Below are the code and all the weights of a small trained network. Each question names an input and a class and asks about switching units off, where a switched-off unit gives its printed mean instead of its output.

import numpy as np


def w(rows, s, z=0):
    codes = np.array(rows[::2]) - 128.0
    scale = np.full(codes.shape[1], s)
    scale[-1] = z or s
    return codes * scale


def f(y):
    return np.maximum(y, 0)


def log_softmax(a):
    a = a - a.max(-1, keepdims=True)
    return a - np.log(np.exp(a).sum(-1, keepdims=True))


def net(x, mask):
    res = np.array(x, float).reshape(1, 6) / 4 @ E
    y = f(res @ A[0][:, :-1].T + A[0][:, -1])
    res = res + np.where(mask, y, B[0][:, -1]) @ B[0][:, :-1]
    return log_softmax(res[-1] @ U[:, :-1].T + U[:, -1])


A, B = {}, {}
E = w([
[231,250,104,106,112,55,152,110],'x0',
[92,148,128,147,125,116,131,131],'x1',
[151,114,118,134,140,125,104,122],'x2',
[142,118,132,119,132,131,140,131],'x3',
[112,83,131,73,71,33,73,251],'x4',
[56,122,133,9,200,80,106,45],'x5',
],0.013)
A[0] = w([
[140,167,115,123,160,117,136,147,26],'neuron 1',
[170,182,92,125,123,98,152,120,22],'neuron 2',
[97,145,86,119,120,135,150,145,82],'neuron 3',
[97,77,127,139,108,168,122,120,55],'neuron 4',
[117,83,94,63,69,57,101,233,139],'neuron 5',
[128,131,143,151,161,132,171,116,98],'neuron 6',
[132,125,133,125,160,125,145,152,66],'neuron 7',
[99,152,150,119,115,121,149,138,126],'neuron 8',
[135,141,127,80,141,168,149,160,84],'neuron 9',
[126,146,117,173,189,184,175,42,117],'neuron 10',
[142,151,103,162,122,219,152,55,127],'neuron 11',
[84,126,113,32,186,104,127,71,68],'neuron 12',
[142,130,123,125,119,120,127,112,72],'neuron 13',
[118,78,83,124,149,152,132,140,58],'neuron 14',
[80,108,136,31,191,64,129,41,69],'neuron 15',
[64,35,131,147,160,170,120,145,46],'neuron 16',
[147,131,111,163,96,151,143,142,2],'neuron 17',
[184,122,114,237,63,183,163,196,60],'neuron 18',
[124,125,180,106,100,94,72,178,101],'neuron 19',
[71,35,140,163,133,208,123,134,54],'neuron 20',
[220,250,67,105,103,53,161,104,40],'neuron 21',
[130,175,141,131,166,205,122,83,129],'neuron 22',
],0.013,0.0065)
B[0] = w([
[136,140,156,116,130,137,144,133,141],'neuron 1',
[90,160,156,120,152,142,112,88,172],'neuron 2',
[130,132,118,149,164,141,137,129,130],'neuron 3',
[133,174,148,116,157,136,119,95,161],'neuron 4',
[100,70,85,95,222,60,207,198,252],'neuron 5',
[130,115,97,99,107,117,164,125,150],'neuron 6',
[166,146,106,126,146,127,111,120,128],'neuron 7',
[136,99,118,128,155,135,105,118,138],'neuron 8',
[84,106,129,148,147,136,124,116,131],'neuron 9',
[88,69,89,86,193,52,167,209,217],'neuron 10',
[107,73,75,101,183,60,171,177,206],'neuron 11',
[153,137,118,213,36,172,69,176,208],'neuron 12',
[101,150,127,112,113,122,127,132,133],'neuron 13',
[117,165,143,99,119,127,137,124,149],'neuron 14',
[166,125,84,219,42,191,71,130,228],'neuron 15',
[144,176,170,80,155,148,159,49,197],'neuron 16',
[111,126,106,137,88,164,161,140,153],'neuron 17',
[155,106,87,238,8,197,19,145,236],'neuron 18',
[121,94,113,109,131,72,168,147,187],'neuron 19',
[142,204,217,62,153,153,112,62,204],'neuron 20',
[115,169,234,59,174,176,124,64,242],'neuron 21',
[146,94,93,121,146,65,158,148,189],'neuron 22',
],0.011,0.024)
U = w([
[173,57,66,80,176,34,187,177,136],'0',
[186,124,90,206,10,219,108,130,231],'1',
[177,211,248,37,161,180,152,24,2],'2',
],0.011,0.0029)

Each question gives the input, the list of numbers given to net, and the class t.
The units are the neurons (one row each of A and B). Each row of codes is followed by its name. A weight is (code - 128) times the scale printed after its matrix; where a second scale follows, it is the last column's (A, B and U).
mask holds one flag per neuron, in row order. A switched-off neuron (its flag False) gives its mean, the last column of its row in B, instead of its output. The means were averaged over made-up inputs and are rounded, as every weight is.
A unit's drop is (log p(t) with every unit on - log p(t) with that unit switched off) / (log p(t) with every unit on - log p(t) with every unit switched off).
The circuit of an input: a set's keep is (log p(t) with only the set's units on - log p(t) with every unit switched off) / (log p(t) with every unit on - log p(t) with every unit switched off). Starting from the 12 units with the biggest drops (on a tie, the unit counted first), units are removed one at a time, each time the one whose removal leaves the highest keep (on an exact tie, the one counted first), for as long as the keep stays at least 0.8.
circuit, biggest first: the units of the circuit, biggest drop first
k most important neurons: the k neurons with the biggest drops, biggest first
drop of u: that unit's drop, to one decimal
input [-7,-7,1,-6,-7,6], class 0: 3 most important neurons : (neuron 10; neuron 11; neuron 21)
input [6,8,5,3,-5,-4], class 2: 3 most important neurons : (neuron 21; neuron 5; neuron 2)
input [-7,1,5,6,-3,7], class 1: circuit, biggest first : (neuron 15)
input [-2,-7,-6,-7,-5,7], class 1: 3 most important neurons : (neuron 15; neuron 12; neuron 5)
input [6,-2,-2,8,5,2], class 2: 4 most important neurons : (neuron 21; neuron 10; neuron 11; neuron 22)
input [-8,7,4,-6,-7,-1], class 2: 4 most important neurons : (neuron 20; neuron 16; neuron 5; neuron 4)
input [-3,0,-8,-3,-6,-6], class 0: 2 most important neurons : (neuron 11; neuron 10)
input [1,6,0,-2,3,-4], class 1: 2 most important neurons : (neuron 18; neuron 10)
input [0,-6,7,-1,7,-8], class 1: 3 most important neurons : (neuron 18; neuron 10; neuron 11)
input [-2,-2,-1,0,-1,0], class 2: 2 most important neurons : (neuron 5; neuron 18)
input [-4,-5,-5,-3,5,6], class 1: 3 most important neurons : (neuron 15; neuron 12; neuron 10)
input [1,-5,4,6,-6,7], class 1: drop of neuron 15 : 2.4
input [2,-4,1,-3,3,5], class 1: drop of neuron 15 : 0.1
input [7,-2,5,3,-3,0], class 2: circuit, biggest first : (neuron 21)
input [-8,4,6,-3,-8,1], class 0: drop of neuron 22 : 3.8
